Each row has a name. After each piece below comes the name of the row it's from, unless a question asks for something else. Each question is about the rows just above it. Places in a row count from 0.

[  47   18 -120  -10  -94   33] : Mav
[ 54  22 -91  -7 -71  38] : mig
[17 20 56 15 25 34] : kovem
[  47   18 -120  -10  -94   26] : bir
[  47   18 -120  -10  -94   44] : nirer
[-15  -8 -93 -17 -72 -11] : vosor
Where in the named rows is [-93]? -> vosor, 2
Where in the named rows is [26]? -> bir, 5

[ 59  50  27 -71 -25  46 -77 -45   8  41 -50 -58  27 -33  48 -31 -72 -11
   0 -22 -87  34   3  64  25 -30 -18   6  35  38 -43 -63  34 -55  76 -82
  28 -81 -46 -72 -52 -18 -17 -50 -43  33 -45 -68  71 -14  38  44 -53   0
  68 -61  83 -23] -> geb
[-59  31   6   5  84  25 -20 -36  53 -37  54  57  16 -44  79  76 -71 -86
  -2  36  40  40  78 -39  61 -48 -35 -22 -71 -43 -30  -4 -63  52 -71 -32
 -68 -77  75 -23 -64 -15  32   7  66 -41  20 -22   7  17  47 -54 -74 -36
 -83 -38  33  45] -> diz
[-62 -69 -75 -73  -1 -34 -46  39  19  48 -67 -41 -78  -7   0 -18 -81 -87
 -17 -86 -43  41 -84 -29 -86   1  -6  81 -31  53 -51 -80 -45  71  50  -1
 -11 -44  37 -43  42 -65 -86 -86 -57 -14 -11  48  73 -20  16 -61 -39 -48
 -65 -39 -35   4] -> zosa
[-14  23  -5  52  28 -12  -2 -28  43  60 -48 -76 -43  82   6  34  55   2
  63  69  17   3 -15 -34 -30 -12  72  39  85 -31  33  50  46  20 -49   1
  32  21  48  68  39   5  36  15  56  64 -32 -41  31 -30  34  33 -52 -85
 -72 -56 -65  12] -> napus
[8] is at row and place -> geb, 8
Where do [-59  31   6   5  84  25 -20 -36  53 -37  54  57  16 -44  79  76 -71 -86
  -2  36  40  40  78 -39  61 -48 -35 -22 -71 -43 -30  -4 -63  52 -71 -32
 -68 -77  75 -23 -64 -15  32   7  66 -41  20 -22   7  17  47 -54 -74 -36
 -83 -38  33  45] appear? -> diz
Row and place of [-80] in the named rows: -> zosa, 31
[35] is at row and place -> geb, 28
Where in the named rows is [-59]? -> diz, 0
Row and place of [79] in the named rows: -> diz, 14
[-53] is at row and place -> geb, 52

[19 -3 21  3  1  1 21 -2  2 21 21 20  1 19 -9  0 -2 20  1 18  4 21 -3 20] : Foso
[ 53 -40  57 -32 -34 -37  56 -40 -36  57  54  55 -37  53 -52 -45   2  55
 -41  52 -30  56  -3  55] : Med
[ 79 -68  83 -59 -61 -67  82 -69 -64  84  78  80 -67  79 -84 -79   4  82
 -72  78 -56  83  -4  82] : Zemu
[ 79 -68  83 -59 -61 -66  83 -68 -63  84  78  80 -66  79 -85 -78   4  81
 -72  77 -55  82  -4  82] : fid
[-24  44 -23  47  44  49 -24  46  49 -23 -20 -23  49 -25  45  55  -6 -23
  53 -25  45 -22  -2 -24] : Tima
[-49  72 -49  74  72  77 -50  75  76 -49 -44 -48  78 -50  78  88  -9 -49
  84 -50  71 -48  -1 -51] : Nup
[-7 26 -5 30 28 30 -5 27 30 -5 -3 -6 30 -7 24 33 -4 -6 32 -8 30 -5 -2 -7] : fumet
[-40  63 -40  66  64  67 -40  65  66 -40 -34 -39  68 -40  69  77  -7 -40
  73 -40  64 -39  -2 -42] : vem
[-52] is at row and place -> Med, 14
[-36] is at row and place -> Med, 8

[-44 -41 -51 -30 -31 -41] : Nife
[108  64 -42  49  81  96] : pev
[108  64 119  49  81 -47] : fafa
[ -9 -41 -51 -30 -41 -41] : ven
[53 55 35 50 46 45] : moner
[35] is at row and place -> moner, 2
Where in the named rows is [55]? -> moner, 1
[50] is at row and place -> moner, 3
Where do [-44 -41 -51 -30 -31 -41] appear? -> Nife
Where in the named rows is [-9]? -> ven, 0
Row and place of [-44] in the named rows: -> Nife, 0

[   3  -11   30  -11 -107   -9]  ded
[  4  -5  26  40  62 -69]  Nomu
[-19 -35  26  40  62 -69]  vofen
[-36  -6  -8   2 -12 -30]  Genam
[-36  13  -8   2 -12 -21]  pilo
[  4 -45 -43  -2  33  36]  zabo
[-36  13  -8   2 -12  49]  lis
[-9] is at row and place -> ded, 5
[-5] is at row and place -> Nomu, 1
Where in the named rows is [-45]? -> zabo, 1
Row and place of [-2] in the named rows: -> zabo, 3
Where in the named rows is [-21]? -> pilo, 5

[ 59 -48  16  37 -18]  guvos
[ 10 -69   6  58  -7]  mev
[ 25  45  -4  43 -19]  kir
[  -3 -103  -20  115  -17]  tup
Row and place of [43] in the named rows: -> kir, 3
Row and place of [45] in the named rows: -> kir, 1
Where in the named rows is [-48]? -> guvos, 1
Row and place of [-18] in the named rows: -> guvos, 4
Where in the named rows is [58]? -> mev, 3
[-3] is at row and place -> tup, 0
[-17] is at row and place -> tup, 4

[-30 -31 -26 -24 -27  15 -22  -5  26  21  14  29  27   1  23  17] -> Padi
[-30 -31 -27 -24 -27  16 -20  -5 -29  31 -34  29 -30  -5 -32 119] -> soduf
[-30 -31 -26 -24 -27  16 -20  -5 -29 -23 -29 -19 -32  -4 -29  49] -> Daf
Row and place of [14] in the named rows: -> Padi, 10
q: [-30 -31 -26 -24 -27  15 -22  -5  26  21  14  29  27   1  23  17] -> Padi
Where in the named rows is [17]? -> Padi, 15
[-22] is at row and place -> Padi, 6
Row and place of [-23] in the named rows: -> Daf, 9

[-43 -16  -4  38 -37  25 -18  -9   3  15  23 -37 -22 -14  -1 -64  30   2
 -12 -17  59  -6 -32  53 -42  32 -35  23  17   7  18 -35 -37  -3  36   0
 -25   4  28   2  -7  35  23  -7  -7   9  17] = bik
[-25  -4  17  14 -25  11  -3  -3  -3   4  26   4  23  -3   0 -39  21  -2
 -12 -18  50  24  -5  55 -15  27 -35  -1 -17   3  25  -5 -22  17  48 -13
  -4  -3  15 -15 -13  19  11  -2 -28  11  19] = zukos
[  2  19  -1 -33   6  16  50   8 -17   1  10  38  25   7  21  27  -7  10
 -23  38  -2  19  29  16  12  -2  -2  20 -48 -13   2  28 -11   1  -8 -34
  21 -26  19  15 -16  11   1  11  -4  -6  19] = Kazi
[ 42 -60  21  20  27  11 -24  28  36 -55 -11 -37 -23  53 -32 -17 -34 -32
  11 -32 -79 -68 -32 -79  -8 -97  63 -23  35   8   5  11  45  20 -58  46
   6   7  21  18  46 -85 -19  14  28  11   8] = Tav
[  2  19  -1 -33   6  16  50   8 -17   1  10  38  25   7  21  27  -7  10
 -23  38  -2  19  29  73  -5  74 -48   7 -55   1 -16  -1 -28   3  64 -32
  12 -31   9  -8 -25  75  -6   0 -30 -16  15] = rusaf
[-21 -17  20 -18  13   7  17 -27  -7  -5  -4  21 -18  26  -8 -12  12  -4
   5   7  39  -4  -2  35 -28 -20 -12  27 -22  -8 -13  16 -37  27 -15 -18
  -1 -10  25 -13   6  -4 -27   3  12  -9 -14] = mubi
[ 21   7  17  -4 -13 -13   1  12   0  -4  -9  -8 -13   4  -1   3  -2   4
  -4 -11   3 -15   3  27   9  28 -28  -4 -13  -6   2 -10  10 -11  18  15
   4 -17 -14  -3  14  21   7 -13   2  10   2] = bibe
[ 43  -6  -4  -6  44  11   6  23  23 -20 -15   1  -9  45  11  41   2 -22
  21  13 -73 -35  -6 -63  46 -70  65  -2   6   6  -1  34  44   9 -57  18
   3   2 -31   8   2 -25   0   4   0  -2 -18] = Raf
[   7  -47   15   17   39    4  -30    9   42  -47   -8  -42  -35   63
  -31  -12   -3  -45   49  -18  -34 -106  -27  -32  -23  -97   57    9
   44   18    3   18   45   -5  -61   40    5   18    4    4   18  -65
  -49    5    8   16  -31] = Tuvan
[ 50 -43   5  -5  56 -17 -37  -3  12 -38 -45 -13 -38  51 -44  13 -20  17
  36  -9 -71 -28 -21 -91   7  17 -27   0 -41  -1 -11  20 -15  10  23 -29
   7 -29   4 -15   6  38 -17  -2  -6 -24  -2] = fofi
[ 50 -43   5  -5  56 -17 -37  -3  12 -38 -45 -13 -38  51 -44  13 -20 -24
  36  -9 -71 -28 -21 -91   7 -81  48 -43  47  30  -1   4  28  23 -48  27
  32  13  10  -7  34 -59 -31   6  45 -40 -11] = Tevit
[ 12  23  -7 -34  17  26  65  16  -6   8  21  56  57 -13  43  56 -10   9
 -33  32 -46  61  28 -26  50 -26  25  16 -72 -17   0  59   6  11 -19 -35
 -12 -45  -4  19 -20   3  11   8 -14   2   6] = kalef
The row with [-43 -16  -4  38 -37  25 -18  -9   3  15  23 -37 -22 -14  -1 -64  30   2
 -12 -17  59  -6 -32  53 -42  32 -35  23  17   7  18 -35 -37  -3  36   0
 -25   4  28   2  -7  35  23  -7  -7   9  17] is -> bik
[-21 -17  20 -18  13   7  17 -27  -7  -5  -4  21 -18  26  -8 -12  12  -4
   5   7  39  -4  -2  35 -28 -20 -12  27 -22  -8 -13  16 -37  27 -15 -18
  -1 -10  25 -13   6  -4 -27   3  12  -9 -14] is in which row? -> mubi
Where do [ 12  23  -7 -34  17  26  65  16  -6   8  21  56  57 -13  43  56 -10   9
 -33  32 -46  61  28 -26  50 -26  25  16 -72 -17   0  59   6  11 -19 -35
 -12 -45  -4  19 -20   3  11   8 -14   2   6] appear? -> kalef
Row and place of [40] in the named rows: -> Tuvan, 35
Which row holds [ 50 -43   5  -5  56 -17 -37  -3  12 -38 -45 -13 -38  51 -44  13 -20  17
  36  -9 -71 -28 -21 -91   7  17 -27   0 -41  -1 -11  20 -15  10  23 -29
   7 -29   4 -15   6  38 -17  -2  -6 -24  -2]? -> fofi
q: [   7  -47   15   17   39    4  -30    9   42  -47   -8  -42  -35   63
  -31  -12   -3  -45   49  -18  -34 -106  -27  -32  -23  -97   57    9
   44   18    3   18   45   -5  -61   40    5   18    4    4   18  -65
  -49    5    8   16  -31] -> Tuvan

[55 26 26 22 23 28 25 -6 28 22 23 14 27 25 20 21 25 17 23 28 28 25 22 21
  6 22 -5 27 24 22 25 28 -5 24  6 28 29 24 25] : kab
[110  47  45  40  41  47   5  -5  48   3  41  -6  46   8   3   1  45  -3
   4  47  46  43  42  41 -17  -1  -4  44   1  39   9  46  -6  43 -32  46
  41   2  44] : Zorur
[-55 -15 -12 -13 -13 -13  66  -4 -15  62 -15  55 -12  65  59 -13 -13  59
  65 -12  -7 -12  65 -16  49  71 -10 -13  68 -17  63 -11  -4 -14  82 -11
   8  68 -11] : nufi
Where in the named rows is [9]? -> Zorur, 30
Where in the named rows is [14]? -> kab, 11
[-55] is at row and place -> nufi, 0
[71] is at row and place -> nufi, 25
Row and place of [42] in the named rows: -> Zorur, 22

[ 28  41 -12  21 -67  19  29 -12] = kupa
[  9 -15  27  35  25 -11  45  20] = tefis
[ -35  -19   22  -47   11  -11 -103    2] = Nipon
[  7  46 -49 -27 -92  44 -60 -24] = ziti
[ 28  41 -12  21  13 -10  59  16] = guvo
[ -3 -18  15  13  27  14  10  15] = Gato
[ -9   3 -18 -19 -17  17 -46  -1] = zoki
[59] is at row and place -> guvo, 6
Row and place of [-46] in the named rows: -> zoki, 6
Where in the named rows is [45]? -> tefis, 6
Where in the named rows is [-92]? -> ziti, 4
Row and place of [9] in the named rows: -> tefis, 0

[ 18 -81 -11  27   5 -46  25  14 -11  21 -30  30  26   5 -13  -6  40   4
  75 -13 106 -54] = kopoz
[ -4 -19  -6 -10 -15  -7  29   3 -38  -7  34  -1  -5  -2 -16  -1 -13   0
  -4 -19 -12   0] = Fav
[ -2 -98  -3   7  -9 -43  49   2 -61   8  -4  26  15  10 -28 -28   7   0
  43 -29  40 -38] = nopa
[ 10 -12  -3  11  14  -9 -15  -1  29  13 -14  10  13   3  16   2  25   1
  28  11  14 -17] = Pudol
[ 14 -87 -10   0  -7 -47  44  15 -12  12 -20  24  22   9 -17 -11  33   7
  64 -28  88 -48] = pefe
[21] is at row and place -> kopoz, 9
Where in the named rows is [-14]? -> Pudol, 10
[-20] is at row and place -> pefe, 10
Where in the named rows is [8]? -> nopa, 9
Row and place of [12] in the named rows: -> pefe, 9

[ -38   20   63 -104] = mas
[ -4 -23 -20  -1] = Lura
[-38  20  63  19] = bobo
[-15  34  35 -22] = Simuk
[64 62  6 55] = fef
[55] is at row and place -> fef, 3
Row and place of [-4] in the named rows: -> Lura, 0

[ -6   2  11 -39 -51 -37 -60  14 -50 -59   7  34   5   0   6  23  61  17
  13  18 -49  39 -32 -21  16  -1  48  49 -20  43  47] : Giga
[ 46 -44 -65 -25  14 -41 -31  22 -28 -25 -29   6  38  30  52 -45 -15 -54
 -50  29 -26  24 -27 -20 -54   8   2   4  32   2   2] : gagul
[-55  42  65  24  24  20  21  -6  20  25  31  -9 -41 -38 -57  45  19  54
  52 -28  25 -30  25  26  59 -21  -7 -10 -42   1  -6] : Bipif
[ -4 -10 -19  40  45  41  75 -40  58  62  -1  46  -4   2 -14 -27  45 -24
 -28 -10  47 -29  27   7 -18  15 -24 -28   5 -33 -26] : muvif
[ 19   8   5 -11 -29  -7  -5 -93  -3 -11  10   7  24  29  -1  18 -26   9
  -3  -5 -21  12 -17 -35   7  89  56  58  26  18  53] : Rebik
[  7 -24 -26 -34 -42 -32 -52 -69 -47 -49 -17   9  19  15  -3 -17 -47 -21
 -27   5 -41  13 -28 -17 -25  32  28  27   1  17  24] : larom
The row with [ -6   2  11 -39 -51 -37 -60  14 -50 -59   7  34   5   0   6  23  61  17
  13  18 -49  39 -32 -21  16  -1  48  49 -20  43  47] is -> Giga
[54] is at row and place -> Bipif, 17
[-51] is at row and place -> Giga, 4
Where in the named rows is [62]? -> muvif, 9
[22] is at row and place -> gagul, 7

